25  2  8  7 = Y
-16  19  48 -10 = F
-4 -8  6 52 = K
35  4  4  4 = H
56 -8 14 39 = U
14 84 23  3 = N
68 -8  6 53 = S
 65  35 -22  33 = A
 29 -52  36  27 = B
23 84 24 14 = L
order:  3 14 23 84 => N
places H: 4 => 1 2 3
tail: 56 -8 => 14 39
places H: 35 => 0
tail: 84 23 => 3

 43  18  63  25 -11 : kede
 20  -6 -47 -71  64 : poni
 41 -16  16  63 -12 : zago
21 -6 -7 59 13 : suf
 -7  72  59 -47  43 : lam
-20  13   9 -46 -20 : bilob
 40  58  16  63 -12 : pagik
tail:  41 -16  16  63 => -12
tail: 21 -6 => -7 59 13
places bilob: -46 => 3
where: 21 => suf, 0
where: 58 => pagik, 1
tail: 43 18 63 =>  25 -11
tail: 43 18 =>  63  25 -11

-33 -34  -7  19  16  13 -24  29  leg
-63 -19 -25  28 -21  -3 -18 -60  kopig
 43   2  16  37   1   0 -39  -5  Neto
-11 -18  -5  11   5 -39   3  17  ruk
 -3 -10   6  47  -3  -3  -3 -14  lib
-18 -11  -4  17   7 -38   8  14  fek
  0 -63   0  22  -7 -55  11 -22  Rit
-17  32  23  -8  56  -2   0   0  kope
 -2 -16  -8  32   0   0  56  23  raf
-64 -22 -25  23 -19   6  13 -37  zonof
-25 -25   1  12 -14  25 -25 -25  nofef
-37 -14 -10  35 -17  12  21 -32  limep
order: -39  -5  43   2  16  37   1   0 => Neto
tail: -10   6 =>  47  -3  -3  -3 -14
places lib: -3 => 0 4 5 6
order: -16  -8  -2   0   0  23  32  56 => raf
where: -64 => zonof, 0
places nofef: -25 => 0 1 6 7
order: -16  -2   0   0  32  -8  23  56 => raf

  0  -9   9 -13 -31  28 -12 -20  17  tamod
  0   2   5  20   6 -25   4   5 -15  dig
  0  59  84 -26 -31  27  84 -16  19  toz
  0  -4  21   7  -7 -15  -4 -14 -24  pof
  0  -9   9 -13 -31  -2 -12 -20  17  Pida
where: 28 => tamod, 5
order: -24 -15 -14  -7  -4  -4   0   7  21 => pof
places toz: 84 => 2 6

-64  17 -29 -29 -44   0 -22   0  46 -43  23  18  30 -28   1  19  -5 -22  36   0 -35  32   1  28 -32  -9 = Dize
-49   0 -10 -16   0 -14   0   0 -52  -4  18 -10   6 -74   2  17  15 -14  69  12   1  16  16  55  -5   8 = Teme
 46   0 -22  32   0  36   0   0 -44  23  -9 -22  18 -64 -28  -5  19  30 -43   1 -32 -29  17 -35 -29  28 = kiga
where: 6 => Teme, 12
order:  28 -29 -35  17 -29 -32   1 -43  30  19  -5 -28 -64  18 -22  -9  23 -44   0   0  36   0  32 -22   0  46 => kiga

 -1  -1 -12  -4   8   0  -2  -2  12   0  Kifis
 -2  -1  -4  -2  12   0 -11   8  -1   0  rino
  2 -10  -7  -1  12   5  -6   6  -1  11  gif
-1 -1 -6 -1 13  1 -6  5 -5  8  sulug
order:  12   0 -11   8  -1   0  -2  -1  -4  -2 => rino
where: 1 => sulug, 5

 -6  37  25  40   0 -13  -8 -12  34  13  45  39  16  33  -2  36  -3   5  38  32  37  16  12  37  14  32  20  pib
-41  75  55  74 -15 -48 -32 -45  76  11  72  78  16  66 -41  75 -22  33  72  71  72  39   9  73  24  68  34  fanir
 29 -11   1 -16  22  33  32  31 -20  51   6 -12  59 -20  33 -19  24   6 -11 -19 -16  25  48 -13  35 -17  43  Nirel
-6 33 10 59 39 -2 -4 18 32 36 45 -4 -2 25 16  0 13 -6 38 14 -8 16 42 -8 -6 16  2  vik
18  0 33 14 16 14 16 10 -6 39 16  2 38 14 13 -6 25 32 -1 -6 -4 42 36 -2 45 -8 59  sutu
14  2 33  1 12 13 14 10 -3 38 21  4 43 -5  9 -4 15 34  6 -4 -1 45 33 -1 46 -2 54  gub
-34  30  45  30 -16 -37 -33 -41  30 -33  23  29 -32  30 -38  36 -22  14  26  33  29   5 -33  27 -15  32 -21  mor
-15  -8 -38 -11 -13 -11 -14  -6  -6 -40 -37 -15 -48  -9 -11  -8  -8 -13 -17  -4  -9 -33 -40 -14 -38  -8 -52  naso
  1 -27 -28 -28  -6 -31   2  10 -26 -36 -47 -28 -44 -25   4 -25  -8 -22 -31 -24 -28 -39 -30 -31 -31 -25 -48  mumed
 41 -70 -54 -76  18  48  42  50 -74  -4 -62 -71 -10 -69  42 -74  29 -24 -64 -70 -70 -27  -1 -70 -13 -70 -22  fefi
where: 40 => pib, 3
places mumed: -31 => 5 18 23 24
order: -6 -4 42 36 -2 45 -8 59 18  0 33 14 16 14 16 10 -6 39 16  2 38 14 13 -6 25 32 -1 => sutu
places sutu: 14 => 3 5 13

-11   2  35  27 -17 -25  -9 -14  20 -30  -6  10  -6   3  -1   0  18  18  15  -6  15 -27  11  14  23  19  25 -17  19 -29 -14  -3 -10  -1  -2 -21 -10 -26   1  12 -14 -18   4  -5   8  -9 -19   8 -26   2  24 -29   1 = Pum
-45  11  -6  15  10  11 -62  19   7  -1  55 -14   6  15 -20   9   2  -8  14 -15   8  25 -19 -42 -14   6  53   8  12  30  -9   8   1   3 -17 -17  -4  30  21  18 -13 -28 -17  34   3  -4  22 -24 -29 -23  -5  -7 -30 = Vir
-15  -6 -22  -7 -22  -7 -33  14 -23 -22  -6  17 -20  -8   9   6  26 -20  -6   7  25  39 -19  18 -23  14   4  22  66 -16  -8 -11  24 -16 -30 -22  -6 -13   6  12 -32 -15  -9 -11   7 -20 -30   9 -38 -17  35  -6  61 = mam
-16  -3  43   4 -22 -22 -45  -9 -28 -31 -16  24   3  11  27 -16   1   7  -5 -11   0  -7 -40  12  12  32 -23  15  25 -14 -16 -30  16 -18 -18 -12  18 -37 -14   4   6 -25   0  -3   9  -9 -19   8 -32   2  30  50   5 = Vogo
 -4  -2   1  -7  -8 -30 -19  29 -39 -36   6   1   5  -6  21 -29 -14 -26  41  32 -17  21 -27  22 -12  26  -2  21  60  25 -38  -3  55  23 -14 -29  43  -2   9 -25 -11   4  -1  -4 -20  -8   1   9 -35 -11  -5  31  24 = vup
-11   2  35  27 -17 -25  -9 -14  20 -30  -6  10  -6   3  -1   0  18  18  15  -6  15 -27  11  14  23  19  25 -17  19 -29 -14  -3 -10  -1  -2 -21 -10 -26   1  12 -14  20   4  -5   8  -9 -19   8 -26   2  24 -29   1 = gup
-21   1   0  14  10 -23 -17   9  21 -36 -15  21 -24  -2  -8   1   5  -8 -40 -16  12 -38 -12   2  19   0 -28 -15  -8 -30   2  47  -3 -18 -57   3 -37 -16  10  -8  15  26  -5  -4  26  22 -28   2   9 -32  27  -5 -33 = Vutaf
-22   8   8 -25   2   5 -16 -11 -15 -12   2 -38   4   0  12  -1 -39 -16 -10 -17  15  24 -36  33  -4   1  -7  -5  56  -1  10  19  42  15 -25 -25  -1 -16  26  -1   6 -29   7  -9  -9   3 -40   9 -40 -28  12  28  25 = rov
 15  -9   7   3   2  -4 -14  18 -45  11   9 -17   6  -8  53 -24 -14   3  25   8  11   1  -7  21 -30  -5 -17  30  34  10   6 -13  55  15 -42 -28   8  31  -4  -6 -20  22 -23 -29   8 -17 -19 -15 -62  14  -1  19  12 = sagi
  6  31  11  43   0  43 -13  17   6 -32  -6  19 -21  15 -11   3  -3  -4  24  38  -5 -13   5  -3 -21  14 -14   1  11  25   4  15 -66  -1 -32   8   3 -42 -19  -5   7  10  16   8  32  -3 -54   2  32 -17   8  22   2 = Tigep
 33  16  25  16  17  -1  18  31  -5  13 -51   0  -9 -24  46  -1  -4  -6   8  16   1  -5   0 -24 -16  27   3  20 -19   1   3  11  31 -26  33  -2  49  -3  49 -17 -25  30  -9  28 -18  27 -48  18   0   8 -16 -20  31 = lete
 -7  13  -1  25  14   9  -8  16   4  -5  -1  19   4  17 -17  -2  -8  18  -2  16   1  -4 -29 -49  59  39  -5 -30  15 -25  -8  -9 -15   4 -33 -37  17 -32 -12 -21   7 -47  -8   2  33  15 -17  25 -12  16  29  12 -10 = kilik
places vup: -29 => 15 35
q:  33  16  25  16  17  -1  18  31  -5  13 -51   0  -9 -24  46  -1  -4  -6   8  16   1  -5   0 -24 -16  27   3  20 -19   1   3  11  31 -26  33  -2  49  -3  49 -17 -25  30  -9  28 -18  27 -48  18   0   8 -16 -20  31 => lete
order: -29   8 -17 -19 -15 -62  14  -1  19  12  15  -9   7   3   2  -4 -14  18 -45  11   9 -17   6  -8  53 -24 -14   3  25   8  11   1  -7  21 -30  -5 -17  30  34  10   6 -13  55  15 -42 -28   8  31  -4  -6 -20  22 -23 => sagi
tail: -17  -2 =>  -8  18  -2  16   1  -4 -29 -49  59  39  -5 -30  15 -25  -8  -9 -15   4 -33 -37  17 -32 -12 -21   7 -47  -8   2  33  15 -17  25 -12  16  29  12 -10
tail: 16  1 -5 =>   0 -24 -16  27   3  20 -19   1   3  11  31 -26  33  -2  49  -3  49 -17 -25  30  -9  28 -18  27 -48  18   0   8 -16 -20  31
q: -21   1   0  14  10 -23 -17   9  21 -36 -15  21 -24  -2  -8   1   5  -8 -40 -16  12 -38 -12   2  19   0 -28 -15  -8 -30   2  47  -3 -18 -57   3 -37 -16  10  -8  15  26  -5  -4  26  22 -28   2   9 -32  27  -5 -33 => Vutaf
tail:  8 31 =>  -4  -6 -20  22 -23 -29   8 -17 -19 -15 -62  14  -1  19  12

 -8 -11  17 -14  21 -14  10 -27 -13 -14 -13 -30  17 -11 -27 -14 -31 -12 -22 -14 -10 -17  20  17 -12  16  16 -24   6  13 : tameb
 22  12  70   2  23   3  16 -58   7   2   5 -73  63  11 -75   2 -88   7 -16   2  14  -4  22  73   9  66  67 -74  11  20 : luz
-26 -26 -25 -24  11 -25   2  -4 -26 -24 -24   3 -21 -24  13 -24  15 -24 -25 -24 -24 -26   9 -26 -24 -26 -22  14  -3   2 : popan
-24 -27  17 -31   6 -14 -22 -12  16  13 -17 -12 -10 -14 -11  21  17  20 -11 -30 -14 -13 -27  17 -13 -14 -14  10  -8  17 : dop
-45 -41 -39 -35  20 -36  14  10 -39 -35 -37  21 -30 -39  31 -35  36 -37 -28 -34 -41 -34  21 -44 -38 -33 -44  33  16  12 : Fafe
-58 -51 -78 -41   9 -43  -1  29 -47 -42 -44  48 -68 -48  64 -42  73 -45 -30 -41 -50 -40   9 -83 -47 -76 -76  65  -5  -4 : det
-50 -45 -61 -37   9 -39   4  21 -42 -37 -39  37 -53 -43  51 -38  58 -40 -29 -37 -44 -36  10 -66 -41 -59  68 -74  11   0 : Nor
-56 -49 -63 -40  10 -42  10  25 -46 -40 -43  42 -53 -47  56 -41  66 -44 -30 -40 -49 -39  10 -70 -45 -59 -66  56  13   4 : Lod
 -8 -11  24 -15  24 -15  16 -29 -14 -15 -14 -33  24 -11 -30 -15 -36 -13 -22 -14 -11 -18  23  23 -12  25  19 -28  15  18 : tera
tail: -47 -76 -76  65  -5 => -4
order:  16 -24   6  13  -8 -11  17 -14  21 -14  10 -27 -13 -14 -13 -30  17 -11 -27 -14 -31 -12 -22 -14 -10 -17  20  17 -12  16 => tameb
tail:  67 -74  11 => 20

 53 -22 -22 -60   2 -60  gam
-72  52 -27 -71 -35 -35  ruper
-26 -61 -27 -72  45 -26  Fisa
places gam: 53 => 0
order: -35 -35 -71 -27  52 -72 => ruper
places Fisa: -26 => 0 5
where: 2 => gam, 4
places ruper: -27 => 2
places gam: -60 => 3 5
tail: -27 -72 =>  45 -26

